The rows lie along a hidden order. The number after each row says roughly how far along it the row is, from 0 to 12. A new part has a new order.
[ -2  -8  -1  -9 -34 -49 -28  -5  18   8  -4  -3  -2  -8  -2 -24  -1  12
  -5  -1  -3  11  -1  -7   8   8   0  -1 -29  -8  10   0  -5] : 5
[ -1  21 -28   4  32  -8   0 -13  22  14  18   2  -3   4  -7 -15   9   9
   5   3   3  13  -1  46  -4 -10  14  -3 -17   7   7 -11  -7] : 8
[  3  26 -24  13  41  13  19  -1 -26  -7  18   3   0  28  -4  15   3 -12
  -1   1   6  -8   0  65  -5 -18  10  -3   9  16  -8  -9  -2] : 10
[ 10  47 -37  27  27 -27  12 -11 -20   7  21 -10   4  45 -26 -47   0  -1
 -12   1   8  -2  -1  51  -4  -9  12  -5 -32   4  -1  -8 -21] : 12
[ 12 -27  -2  11  -3  -9  10   2   8   3   0   6   8 -10 -24 -17   4  12
  17   0   7 -21   2 -10 -10  27   0  -2  12  -2   4  10   6] : 3
[  4  -9  -2  13  33  38  32   8 -12  -1   9  -2  -3  -5  -8  17   5  -2
   5   0   9 -28   1  29  -2 -14   0   1  32   9  -8   5   7] : 6
[  9   7  -7  18 -16 -32  -9  -1 -27  -2  -1 -13   7  22 -21 -53  -5  -1
 -12  -3   4 -12   1  19   6   8  -2  -5 -17 -10   2   7 -14] : 8
[ 13   2  -5  19  38  46  29   4  -8  11   7   2   3  -4  -9   7   9   1
  13   2   9 -15   1   3 -18 -10   2   0  18  11  -2   6   7] : 3
[ -2   9   4  -7  30  73  22   0  40  15  16   9  -8 -21   3  44   7   7
  11   6   1  10  -2  12 -11  -9   4   9  21   5  -4  -2  11] : 2
[ 10   8 -18  23  16 -19  12  -2 -19   0   6  -5   6  19 -21 -30   1  -2
   0  -1   9 -14   0  51  -8  -3   0  -7  -9   2   0   2  -4] : 8
[ 12 -24  -1  18  11  18  10   7 -29  -1  -5  -9   3   1 -13 -14   5  -3
   6  -2   9 -22   2  -8  -4  -2  -6  -5   8  -2   1   9   4] : 4
[  7   9   1   8  30  55  37   6   2  -3  12  13   2   3  -9  30  -1  -2
  10   3   4 -16   0  14 -17  -5  -1   7  35   7 -10   2   6] : 5
[ -3  -2  -7  -5  29  52  21  -2  33  17  18   3 -14 -32   1  30  11  14
  10   4   4  -5  -2  31   0 -18   8   7  12   9   1  -2  13] : 3
[ -4  28 -19  -1  28   9  -6 -10   3   8  13  -1  -4  12   7   2   8  -5
  46   2   0  22  -1  50  -2 -11  12  -2 -11  11   4 -15  -3] : 8
[  2 -42  -2  -2   9   9  15   0  40  14  10  13  -7 -52  -9  13  17  20
  32   3   7 -15   2  -5  -8 -10   4   0  29   7   9   6  21] : 0
[  9  13   6   6 -12  -8   4   1  -3  -2   3   4   8  21 -20 -20 -10   4
  -6   0  -1  -6   0  -6 -10  16  -6   3  -4  -9  -4   9  -8] : 6
[ 11   4 -12  23  39  45  16  -5   3  19  11  -5  -3 -11 -13  -7  15   7
  15   3   9  -2   0   7 -16 -14   4  -3  -3   4   6   1   3] : 2
[ 10 -10   6   7   1  20   7  -1  28  16   2   0   0 -22 -14  -5   5  15
  12   3   2   1   0 -24 -11   5  -2   3  -4  -7   6   9   5] : 1

New part:
[  0  -1 -25  -5   9  25 -19  28  31 -31  -4  61   3  28  10  25  14 -28
 -11   6 -43  -1 -12 -15   1  22 -51 -35 -46 -17  16  13  -1   1   9] : 2
[ 34  -4  50  13 -29 -28  16 -12  26  37   5 -70 -30  -9  13 -23   8  27
  14  12  39  -8 -17   5  -2 -13  38  23  23   1  13 -16   9   2  -8] : 10
[ 14  -4  39  14 -17 -18   8   8  21  23   5 -42 -20   6  11  -8   9  65
   6   2  15 -10 -15   0  10  -4  14   6   8   0  19  -3   6  15   0] : 8
[ -7  -1  15   6  -6   5   1   2  30   0   4  15  -6  17   6   9  11  15
   5  -3 -14 -13 -14  -8   3   5  -6  -9  -5 -10  18  -8   2  -3   0] : 5
[ -9  -5  43  12 -25 -13   8   3  21  26   6 -34 -23   1  14 -10  11  67
   8   6  15  -3 -16   0   8  -5  24  14  19   2  20 -12   6  13   0] : 8
[  8  -2  10  12  -7  -8   5   6  29  12   7 -11  -8  12   7   8   9  42
   6  -6  -6 -14 -17  -6  12   4  -5 -10   7  -5  16 -11   3  -4   4] : 6
[ -9  -2  -3   8 -11  -3   4  11  21   9   4 -17 -12   7  11   4  12  27
   5   8   6  -7 -12  -5   3   6  -3  -6  -1  -8  19  -9   3   5   1] : 6
[ 54  -2  57  12 -23 -31  27 -24  33  49  10 -75 -24 -15   3 -18  -1  64
  22   1  36 -21 -23   6  -3 -24  51  34  28   8   7 -24  11 -14 -12] : 12
[-39   0 -18  -3   7  22 -14  28  26 -21  -3  56   2  31   8  25  19 -19
  -5   4 -38  10 -14 -13  -5  20 -44 -38 -31 -16  14   3  -1  -4   0] : 2
[-43  -3  12 -11 -16  13  -8  23  31   4  -6  16 -20  17  19  -3  17  21
  -2  30   8   9 -13  -4 -19  14  -9 -13 -21 -12  22   8  -1   5  -6] : 5
[ 57  -2  52  24 -10 -29  25 -16  22  26  12 -61 -15  -3   2  -6   2  70
  18 -14  26 -26 -26   1  14 -17  30  13  28   6  11 -37  10  -7   1] : 10
[ 33  -3  63  17 -25 -24  25 -12  25  33   8 -52 -24  -8  10  -7   1  75
  14   0  30 -12 -19   4   5 -16  32  17  26   9   7 -19   7   4  -4] : 10
[ 42  -3  78   7 -33 -35  28 -19  26  54   8 -84 -28 -10   5 -33   1  70
  28  12  47 -15 -22   9 -15 -27  59  31  30  11   8 -23  12 -19 -15] : 12
[-53  -1 -36  -2  14  25 -21  36  23 -37  -5  78   4  34  12  37  17 -19
 -16   0 -47   0  -6 -16  10  20 -58 -44 -43 -17  19  18  -6   7  17] : 0
[-39  -1 -13  -6   7  22 -13  27  27 -20  -4  58   2  27   9  23  17 -30
  -7   6 -55  -3 -10 -15  -2  19 -49 -31 -35 -15  17   7  -2  -2   5] : 2
[-43  -1 -12  -9   2  20 -13  22  28 -20  -3  50  -2  33  14  10  17 -22
  -4  12 -26  -2  -8 -10 -12  18 -36 -33 -34 -16  17   9  -2   2   5] : 3
[ 51  -4  55  12 -28 -28  24 -16  25  40   7 -83 -28 -13  11 -29   2  79
  17   6  35 -16 -20   7  -3 -18  44  23  25   3   8 -20  10  -6  -8] : 11
[-62  -2 -50  -6  10  25 -26  35  19 -43  -7  81  -1  36  16  34  14  -9
 -22   7 -42   9  -2 -15   9  27 -62 -44 -45 -18  22  13  -4  15  17] : 0
[  6  -3  27  12 -18 -11   6   5  28  21   4 -34 -17   5   9   2  13  46
  14   4  10  -8 -15  -1   9  -3   1   5   2  -4  18  -9   5  11   2] : 7

Part 3:
[ -5  18  12   2   2  -2 -21  -2   1  10  26   2  -6  -3  35 -17  -2  -5
  16   3  15  -6   4  26] : 4
[ -2  20   5 -12  -6  -6  11  -9   0  -8 -17  -8  24   7 -47   8   5  -5
  -7 -15 -22  10   9 -13] : 5
[ -7   4  16 -23   2   3  14 -13  -7   0   5   5  27   3 -37  11  13   0
  11 -15 -35   0  -3 -15] : 6
[ 12  13 -20   7   8  -3  -5   7  11  -3   0 -15 -45  -1  21 -10  -8 -12
 -20  26  19   3  15   1] : 1
[-11 -12  -2  -6  17  -3  -6  -2   8  12  26   8  42  -2  12  -3  35   7
  34 -16 -29  -6  -9 -16] : 12
[  12    8   17   -3  -59   -5   28   -9   -4   -5  -22    0   17    3
 -100   14    8    2  -17  -17  -21    6    2  -41] : 3
[ -3  11  22  15 -26  -4 -37   1   6  16  15   7   2  -6  19 -20  -3  -6
  35  -9  11  -7  -2  19] : 6
[  2  19  -9  12 -20 -13 -23  -9   4  14  -7  -7   1  -2 -22 -32 -13   2
   1   1  44   0   8  23] : 2
[ -2  27  13  -2  33   0   9   4  -4  -3  -7   0 -19   3  11  -5 -25  -3
   0   9  14   3   7  11] : 3
[ 10   3  31 -15 -24  18   6  -1   3   5  30   3 -19  -2 -34   7   6  -9
   9   1  -5   4   4 -23] : 3
[ 15  19  37 -12  28  18  29   9   2  -9   4   0 -73   1 -30  20 -23  -2
 -16  20   2  10  13 -20] : 0
[  5  17 -18  -8  43  -1   5   5   7 -13 -12 -11 -22   1   7 -11 -16  -4
 -17  20  18   7  13   2] : 3
[  2  15  22  13 -94 -24  -7 -17  -4  -5 -41  -9  42   2 -84  -4  -5  -2
  -8 -26   3   4  16  -2] : 0
[ 11   1  22  11 -68   2 -23  -3  10  11  18   4 -23  -9 -26  -7  -3  -3
   2  -1  27  -2   3  -8] : 1
[ 17   9  24  -4 -32  -1  16   0   4   0  -8   0  -4  -1 -59   5  -2  -5
  -6  -1   0   7  11 -19] : 3
[-14   1  -7  -1  59  -5 -12   0   6   5  14   5  21   2  49  -5  17   1
  34  -3 -18  -6  -7  12] : 11
[  5  -5 -11  36 -62 -30 -39   3  17   7 -14  -8  20  -6  10 -25  12  -4
  12  -5  37  -5  10  13] : 7
[  0   6  -3 -19 -14  -4  20 -11  -3  -3   7  -1  36   4 -47  12  25  -2
  -6 -11 -28   4   0 -27] : 6
[ 27  -1  42  20 -73  -4   7   7  14   4  -5   6 -28  -5 -89  19   5   1
 -12  -4  14   4  -1 -35] : 0
[ -7  -4  -7  13  61  -3 -18  13  11  16  17   7  -3  -3  53  -8  12  -5
  28  15  11  -9  -3  25] : 10
[-10  27  39  14 -10  12 -28   5   7  10  16   8 -29  -7  -4 -10 -25  -5
  13   1  11  -5  -4  15] : 0
[ 12   4 -17   3  47  -7   9  14  11 -12  -1  -7 -29   0   4   3   2  -5
 -19  31  15   6   9  -8] : 4
[  1   0  31 -12 -68  -1   0 -11  -1  11  16   3  13  -1 -74   6  14  -3
  13 -18 -18  -2  -1 -15] : 4
[ 10   4 -13 -14  23   2   8   4  12  -4   6  -7  -9  -1  22  -6   6  -4
 -10  16  15   9  11  -4] : 6
[  2   3 -17  15  59 -14  -9  15   9  -6 -24  -2 -16  -2  40  -9  -9   1
   1  22  16   0   7  12] : 6
[-16  21  27  13 -26 -16  -7 -10  -8   3 -33   1  30   1 -38   1 -13   2
  13 -18 -15  -2   1  13] : 2
[  1   0  24  -7 -16  11  -1   1   5  12  31  11  -2  -3  -1   2  17   2
  28  -6  -8  -2  -8  -1] : 7
[ -9   4   0   0  61   7 -12  11   6  13  24   6  -6   0  68  -8  11  -5
  26   9   0  -6  -5  18] : 9
[  4  -4  11   8 -55  -6  -2   4   5   6   1   4   6  -1 -75  10  14  -8
  17 -11 -10  -1   2 -16] : 4
[ 12   4   7  -6 -27   3   6  -1  10  -2   4  -3  -7  -2  -7  -2   6  -4
  -4   4   8   5   9 -13] : 4
[ -6   5 -11   8  34  -2 -32  10  12  13  11   0 -25  -4  88 -22 -11  -5
  18  13  34  -3   9  40] : 6
[-11   6  29   4  51   3  10   7   1  -8 -15  13   0   3 -48  25   5   8
  20  -6 -41  -5 -12 -14] : 7
[  2  12  11 -35  47  16  46   2  -3 -10   8  -2  -4   7 -34  19   7  -3
  -5   9 -41   8   0 -30] : 6
